Below is a small trained network, with its code and all its weights. Each question gives an input and a class and asks what happens when units are switched off, that is, made to give their printed mean instead of their output.

import numpy as np


def w(rows, s, z=0):
    codes = np.array(rows[::2]) - 128.0
    scale = np.full(codes.shape[1], s)
    scale[-1] = z or s
    return codes * scale


def norm(h):
    return h / np.sqrt((h * h).mean(-1, keepdims=True) + 1e-5)


def f(y):
    return np.maximum(y, 0)


def log_softmax(a):
    a = a - a.max(-1, keepdims=True)
    return a - np.log(np.exp(a).sum(-1, keepdims=True))


def net(x, mask):
    res = np.array(x, float).reshape(1, 8) / 4 @ E
    u = 0
    for l in range(3):
        y = f(norm(res) @ A[l][:, :-1].T + A[l][:, -1])
        res = res + np.where(mask[u : u + 4], y, B[l][:, -1]) @ B[l][:, :-1]
        u += 4
    return log_softmax(norm(res)[-1] @ U[:, :-1].T + U[:, -1])


A, B = {}, {}
E = w([
[124,131,130,123,132],'x0',
[169,187,93,150,65],'x1',
[131,121,126,126,127],'x2',
[128,126,128,125,132],'x3',
[128,129,119,126,131],'x4',
[223,1,82,141,97],'x5',
[148,157,31,54,194],'x6',
[129,132,126,133,136],'x7',
],0.00053)
A[0] = w([
[96,57,186,78,202,200],'0.n0',
[131,98,124,123,138,109],'0.n1',
[167,151,1,24,204,245],'0.n2',
[115,119,122,139,128,107],'0.n3',
],0.00098,0.0012)
B[0] = w([
[162,184,75,199,56,203],'0.n0',
[152,147,150,131,131,134],'0.n1',
[66,113,179,252,41,252],'0.n2',
[135,138,142,122,131,128],'0.n3',
],0.0012,0.0015)
A[1] = w([
[47,184,134,163,123,199],'1.n0',
[167,65,91,174,103,236],'1.n1',
[157,127,250,144,89,170],'1.n2',
[202,59,106,149,85,254],'1.n3',
],0.0014,0.0009)
B[1] = w([
[236,106,186,86,123,226],'1.n0',
[105,220,185,84,137,237],'1.n1',
[68,114,5,160,104,197],'1.n2',
[85,229,196,118,151,248],'1.n3',
],0.0012,0.0016)
A[2] = w([
[136,177,2,66,198,220],'2.n0',
[223,21,99,147,94,202],'2.n1',
[103,200,186,174,73,248],'2.n2',
[56,42,171,121,217,206],'2.n3',
],0.0021,0.0011)
B[2] = w([
[106,16,220,195,74,167],'2.n0',
[4,246,167,75,233,164],'2.n1',
[150,48,80,87,191,252],'2.n2',
[247,197,31,127,39,168],'2.n3',
],0.0019,0.0033)
U = w([
[19,252,199,73,231,151],'0',
[148,79,99,101,145,231],'1',
[163,79,100,110,151,182],'2',
[80,39,186,229,43,41],'3',
[215,213,50,143,41,3],'4',
],0.0044,0.002)

Each question gives the input, the list of numbers given to net, and the class t.
The units are the neurons (one row each of A and B). Each row of codes is followed by its name. A weight is (code - 128) times the scale printed after its matrix; where a second scale follows, it is the last column's (A, B and U).
mask holds one flag per neuron, layer by layer. A switched-off neuron (its flag False) gives its mean, the last column of its row in B, instead of its output. The means were averaged over made-up inputs and are rounded, as every weight is.
A unit's drop is (log p(t) with every unit on - log p(t) with that unit switched off) / (log p(t) with every unit on - log p(t) with every unit switched off).
The circuit of an input: a set's keep is (log p(t) with only the set's units on - log p(t) with every unit switched off) / (log p(t) with every unit on - log p(t) with every unit switched off). Starting from all 12 units, units are removed one at a time, each time the one whose removal leaves the highest keep (on an exact tie, the one counted first), for as long as the keep stays at least 0.8.
units of the circuit, in order: the units of the circuit, biggest drop first
unit that matters most: the unit with the biggest drop
k most important neurons: the k neurons with the biggest drops, biggest first
k most important neurons of layer l: the k neurons of layer l with the biggest drops, biggest first
drop when u is switched off: that unit's drop, to one decimal
input [-4,-6,-1,4,1,3,-2,2], class 4: 2 most important neurons	2.n3, 0.n2
input [1,-5,-5,-3,-3,3,2,0], class 4: 3 most important neurons	2.n3, 2.n0, 2.n1
input [-5,-2,5,-7,-1,0,8,-6], class 3: 2 most important neurons of layer 2	2.n0, 2.n2
input [-6,-8,-4,0,7,1,7,0], class 4: 2 most important neurons	2.n3, 0.n2
input [4,5,8,-4,-1,6,5,0], class 0: most important neuron	2.n1
input [2,-6,-3,1,-7,-4,8,-3], class 3: 2 most important neurons of layer 1	1.n3, 1.n1
input [-5,5,2,-7,-3,6,-6,-3], class 0: units of the circuit, in order	2.n1, 0.n2, 2.n0
input [3,3,0,-7,5,8,-6,-3], class 0: units of the circuit, in order	2.n1, 0.n2
input [-5,-7,1,1,-4,8,8,5], class 0: 2 most important neurons of layer 0	0.n2, 0.n0
input [-4,-6,7,-7,-8,7,7,-2], class 0: units of the circuit, in order	2.n1, 2.n2
input [-4,-6,8,-2,5,-4,0,4], class 4: units of the circuit, in order	2.n3, 1.n3
input [4,1,-3,3,-8,-6,8,-4], class 3: 2 most important neurons	2.n0, 1.n3
input [-6,5,-1,3,-6,-5,8,-1], class 3: 3 most important neurons	2.n0, 2.n1, 1.n3
input [0,-5,4,0,8,2,1,-4], class 4: units of the circuit, in order	2.n3
input [6,1,7,-4,8,-5,-6,-2], class 2: 2 most important neurons of layer 1	1.n3, 1.n1
input [7,1,0,-7,5,7,8,-3], class 3: 3 most important neurons	2.n0, 1.n0, 1.n3
input [-2,-8,-8,3,-5,1,-4,5], class 4: units of the circuit, in order	2.n3, 0.n2
input [-7,-8,6,-5,4,-4,0,6], class 4: units of the circuit, in order	2.n3, 1.n3
input [0,-1,-3,3,-1,8,-7,2], class 0: 3 most important neurons	2.n1, 0.n2, 2.n0
input [-2,-8,4,-2,3,-4,2,2], class 4: unit that matters most	2.n3
input [-3,-6,1,8,-1,7,-5,3], class 0: 3 most important neurons	2.n1, 2.n2, 0.n2
input [2,0,-6,-5,-1,-4,8,3], class 3: 3 most important neurons of layer 2	2.n0, 2.n1, 2.n2
input [6,-3,-2,4,0,-4,0,-3], class 2: 3 most important neurons	2.n1, 1.n3, 1.n1
input [-5,-8,-7,1,-3,-6,4,1], class 4: 3 most important neurons of layer 2	2.n3, 2.n1, 2.n2
input [0,-4,-7,-2,-1,8,4,-1], class 0: drop when 2.n1 is switched off	1.0
